Here is a tiny trained network, its code and every weight. The questions are about switching its units off for an input and a class, where a switched-off unit gives its printed mean instead of its output.

import numpy as np


def w(rows, s, z=0):
    codes = np.array(rows[::2]) - 128.0
    scale = np.full(codes.shape[1], s)
    scale[-1] = z or s
    return codes * scale


def norm(h):
    return h / np.sqrt((h * h).mean(-1, keepdims=True) + 1e-5)


def f(y):
    return y / 2 * (1 + np.tanh(0.7978845608 * (y + 0.044715 * y**3)))


def log_softmax(a):
    a = a - a.max(-1, keepdims=True)
    return a - np.log(np.exp(a).sum(-1, keepdims=True))


def net(x, mask):
    res = np.array(x, float).reshape(1, 4) / 4 @ E
    u = 0
    for l in range(2):
        y = f(norm(res) @ A[l][:, :-1].T + A[l][:, -1])
        res = res + np.where(mask[u : u + 9], y, B[l][:, -1]) @ B[l][:, :-1]
        u += 9
    return log_softmax(norm(res)[-1] @ U[:, :-1].T + U[:, -1])


A, B = {}, {}
E = w([
[111,157,181,95,159],'x0',
[201,143,106,164,198],'x1',
[182,82,226,147,131],'x2',
[116,2,136,87,182],'x3',
],0.0064)
A[0] = w([
[58,117,58,92,82,74],'0.n1',
[156,156,193,95,251,3],'0.n2',
[114,105,138,79,220,80],'0.n3',
[158,156,37,189,198,150],'0.n4',
[127,2,163,72,66,81],'0.n5',
[148,162,167,89,208,136],'0.n6',
[131,47,14,185,143,83],'0.n7',
[174,211,168,228,66,38],'0.n8',
[146,87,167,20,120,171],'0.n9',
],0.0093,0.0041)
B[0] = w([
[20,149,87,97,130,191],'0.n1',
[108,74,54,220,196,182],'0.n2',
[190,138,107,153,111,183],'0.n3',
[141,74,170,51,138,255],'0.n4',
[97,213,206,125,215,253],'0.n5',
[124,23,94,237,48,185],'0.n6',
[185,165,138,63,254,228],'0.n7',
[204,236,159,120,78,225],'0.n8',
[103,131,153,172,88,214],'0.n9',
],0.0084,0.0047)
A[1] = w([
[218,158,146,130,6,63],'1.n1',
[24,122,6,81,46,19],'1.n2',
[64,205,117,55,115,187],'1.n3',
[107,169,88,138,155,165],'1.n4',
[109,61,225,168,132,92],'1.n5',
[145,172,149,230,162,254],'1.n6',
[94,84,58,207,151,168],'1.n7',
[98,112,69,254,188,108],'1.n8',
[57,157,173,101,198,55],'1.n9',
],0.0093,0.0034)
B[1] = w([
[207,218,44,99,50,201],'1.n1',
[10,44,2,6,44,174],'1.n2',
[160,31,79,182,142,253],'1.n3',
[163,69,108,157,103,161],'1.n4',
[102,141,204,128,22,181],'1.n5',
[124,124,103,55,54,248],'1.n6',
[141,61,174,250,157,170],'1.n7',
[205,56,113,185,71,181],'1.n8',
[81,189,87,219,111,203],'1.n9',
],0.0073,0.0057)
U = w([
[64,98,19,74,96,141],'0',
[193,54,133,220,104,138],'1',
[84,168,226,142,110,136],'2',
[203,107,110,53,249,126],'3',
[221,199,85,101,65,216],'4',
[46,157,103,156,226,1],'5',
],0.017,0.0038)

Each question gives the input, the list of numbers given to net, and the class t.
The units are the neurons (one row each of A and B). Each row of codes is followed by its name. A weight is (code - 128) times the scale printed after its matrix; where a second scale follows, it is the last column's (A, B and U).
mask holds one flag per neuron, layer by layer. A switched-off neuron (its flag False) gives its mean, the last column of its row in B, instead of its output. The means were averaged over made-up inputs and are rounded, as every weight is.
A unit's drop is (log p(t) with every unit on - log p(t) with that unit switched off) / (log p(t) with every unit on - log p(t) with every unit switched off).
The circuit of an input: a set's keep is (log p(t) with only the set's units on - log p(t) with every unit switched off) / (log p(t) with every unit on - log p(t) with every unit switched off). Starting from the 12 units with the biggest drops (on a tie, the unit counted first), units are removed one at a time, each time the one whose removal leaves the highest keep (on an exact tie, the one counted first), for as long as the keep stays at least 0.8.
units of the circuit, in order: the units of the circuit, biggest drop first
k most important neurons: the k neurons with the biggest drops, biggest first
k most important neurons of layer l: the k neurons of layer l with the biggest drops, biggest first
drop of u: that unit's drop, to one decimal
input [-6,1,4,3], class 3: 3 most important neurons -> [0.n7 0.n6 0.n1]
input [-5,-2,-2,-2], class 0: 2 most important neurons of layer 0 -> [0.n1 0.n5]
input [6,-5,8,-5], class 4: units of the circuit, in order -> [1.n1 0.n5]
input [1,-4,-3,4], class 5: units of the circuit, in order -> [0.n5]
input [-2,-8,-1,-7], class 0: 2 most important neurons of layer 0 -> [0.n1 0.n5]
input [-7,-7,-2,3], class 5: 2 most important neurons of layer 0 -> [0.n5 0.n7]
input [-4,4,-8,-6], class 0: units of the circuit, in order -> [0.n5 1.n2]
input [2,-7,0,1], class 2: 4 most important neurons -> [0.n5 0.n9 0.n7 0.n2]
input [-8,1,-8,-8], class 0: units of the circuit, in order -> [1.n2 0.n1]
input [-6,-8,3,0], class 2: 2 most important neurons -> [0.n5 0.n7]
input [-4,-3,5,5], class 2: drop of 1.n1 -> 0.0
input [-1,8,-2,0], class 3: drop of 0.n4 -> 0.5
input [-3,-6,-4,6], class 5: drop of 0.n5 -> 0.5
input [4,5,-8,3], class 3: units of the circuit, in order -> [0.n4]
